Here is a tiny trained network, its code and every weight. The questions are about switching its units off for an input and a class, where a switched-off unit gives its printed mean instead of its output.

import numpy as np


def w(rows, s, z=0):
    codes = np.array(rows[::2]) - 128.0
    scale = np.full(codes.shape[1], s)
    scale[-1] = z or s
    return codes * scale


def f(y):
    return np.maximum(y, 0)


def log_softmax(a):
    a = a - a.max(-1, keepdims=True)
    return a - np.log(np.exp(a).sum(-1, keepdims=True))


def net(x, mask):
    res = np.array(x, float).reshape(1, 6) / 4 @ E
    y = f(res @ A[0][:, :-1].T + A[0][:, -1])
    res = res + np.where(mask, y, B[0][:, -1]) @ B[0][:, :-1]
    return log_softmax(res[-1] @ U[:, :-1].T + U[:, -1])


A, B = {}, {}
E = w([
[58,112,194,126,238,124,117,173,88,124],'x0',
[118,67,173,35,51,59,143,183,114,149],'x1',
[131,129,129,130,129,125,130,125,132,134],'x2',
[59,131,5,93,142,55,79,166,149,1],'x3',
[52,150,129,216,80,112,91,195,168,204],'x4',
[219,232,113,171,125,61,148,222,50,99],'x5',
],0.0077)
A[0] = w([
[44,139,2,89,141,39,48,149,166,5,8],'neuron 1',
[40,10,135,90,125,205,66,33,218,140,3],'neuron 2',
[44,104,202,116,248,119,123,182,66,131,168],'neuron 3',
[187,107,129,44,178,163,190,58,90,69,101],'neuron 4',
[195,137,48,122,5,127,158,80,182,140,94],'neuron 5',
[99,71,173,40,40,51,151,164,124,123,65],'neuron 6',
[138,188,85,198,176,187,90,79,141,87,35],'neuron 7',
[32,162,131,220,70,117,42,198,195,236,127],'neuron 8',
[119,170,79,200,189,198,86,69,167,98,74],'neuron 9',
],0.0057,0.0019)
B[0] = w([
[64,190,255,142,110,141,194,59,109,211,255],'neuron 1',
[220,192,168,226,93,48,111,210,13,76,242],'neuron 2',
[152,190,130,95,76,205,42,110,217,90,214],'neuron 3',
[81,90,109,115,139,187,209,161,142,86,201],'neuron 4',
[129,195,162,79,134,201,50,150,171,104,206],'neuron 5',
[142,72,76,60,233,95,88,171,109,194,203],'neuron 6',
[143,86,111,86,208,95,99,184,100,196,183],'neuron 7',
[84,73,92,119,124,184,212,191,135,60,240],'neuron 8',
[136,76,95,45,205,86,117,169,113,192,197],'neuron 9',
],0.007,0.0084)
U = w([
[105,160,216,141,119,137,198,69,118,232,98],'0',
[178,169,125,184,114,59,101,172,42,62,111],'1',
[128,69,69,80,178,93,78,145,130,217,95],'2',
[97,76,80,128,123,171,231,144,160,42,99],'3',
[135,178,134,103,111,176,4,114,225,86,100],'4',
[128,127,124,139,127,117,120,114,136,132,254],'5',
[127,85,77,170,106,81,116,45,180,118,72],'6',
],0.012,0.0074)

Each question gives the input, the list of numbers given to net, and the class t.
The units are the neurons (one row each of A and B). Each row of codes is followed by its name. A weight is (code - 128) times the scale printed after its matrix; where a second scale follows, it is the last column's (A, B and U).
mask holds one flag per neuron, in row order. A switched-off neuron (its flag False) gives its mean, the last column of its row in B, instead of its output. The means were averaged over made-up inputs and are rounded, as every weight is.
A unit's drop is (log p(t) with every unit on - log p(t) with that unit switched off) / (log p(t) with every unit on - log p(t) with every unit switched off).
The circuit of an input: a set's keep is (log p(t) with only the set's units on - log p(t) with every unit switched off) / (log p(t) with every unit on - log p(t) with every unit switched off). Starting from all 9 units, units are removed one at a time, each time the one whose removal leaves the highest keep (on an exact tie, the one counted first), for as long as the keep stays at least 0.8.
circuit, biggest first: the units of the circuit, biggest drop first
most important unit: the unit with the biggest drop
k most important neurons: the k neurons with the biggest drops, biggest first
drop of u: that unit's drop, to one decimal
input [-8,1,0,-4,6,5], class 4: 3 most important neurons : [neuron 5; neuron 2; neuron 1]
input [7,0,-3,-1,2,0], class 4: circuit, biggest first : [neuron 3]
input [3,-8,-8,-4,5,2], class 2: circuit, biggest first : [neuron 9; neuron 7]
input [3,8,2,-7,-2,5], class 2: circuit, biggest first : [neuron 1; neuron 6]
input [-7,7,5,8,6,6], class 0: 2 most important neurons : [neuron 1; neuron 2]
input [6,3,4,-2,-1,-4], class 4: 2 most important neurons : [neuron 3; neuron 1]
input [-6,-4,-8,5,5,-7], class 5: circuit, biggest first : [neuron 1; neuron 2]
input [-4,-7,1,5,6,2], class 2: 2 most important neurons : [neuron 9; neuron 7]
input [6,-4,5,-5,-1,-1], class 4: circuit, biggest first : [neuron 3; neuron 1]
input [-8,0,-7,-3,-7,2], class 4: 2 most important neurons : [neuron 5; neuron 8]
input [6,4,-3,-6,-2,-7], class 1: circuit, biggest first : [neuron 2; neuron 1]
input [-6,1,0,8,-2,-1], class 0: 2 most important neurons : [neuron 1; neuron 3]
input [-4,7,4,-3,-8,5], class 3: 2 most important neurons : [neuron 4; neuron 2]
input [8,-2,-7,-2,7,-4], class 4: 3 most important neurons : [neuron 3; neuron 4; neuron 1]
input [1,-6,-5,6,1,2], class 0: most important neuron : [neuron 1]
input [-5,7,2,-1,0,1], class 2: 2 most important neurons : [neuron 6; neuron 3]
input [-8,2,2,-6,-8,3], class 3: 4 most important neurons : [neuron 4; neuron 1; neuron 3; neuron 2]
input [7,-4,5,-3,7,-1], class 3: 2 most important neurons : [neuron 8; neuron 5]
input [4,4,-2,-7,8,7], class 3: 3 most important neurons : [neuron 8; neuron 1; neuron 2]
input [-6,4,-7,8,-5,-1], class 0: most important unit : neuron 1
input [-7,2,3,3,-2,2], class 4: 3 most important neurons : [neuron 5; neuron 2; neuron 8]
input [1,-6,-3,-1,3,0], class 2: circuit, biggest first : [neuron 9; neuron 7]
input [2,1,-6,-5,-2,-4], class 5: drop of neuron 1 : 1.4
input [-4,-5,2,-3,0,-1], class 2: drop of neuron 9 : 0.3
input [0,6,-7,-7,2,-8], class 1: drop of neuron 2 : 0.7
input [-3,-4,-7,3,1,-7], class 1: drop of neuron 2 : 0.9
input [7,-8,-4,-3,6,-6], class 2: circuit, biggest first : [neuron 9]
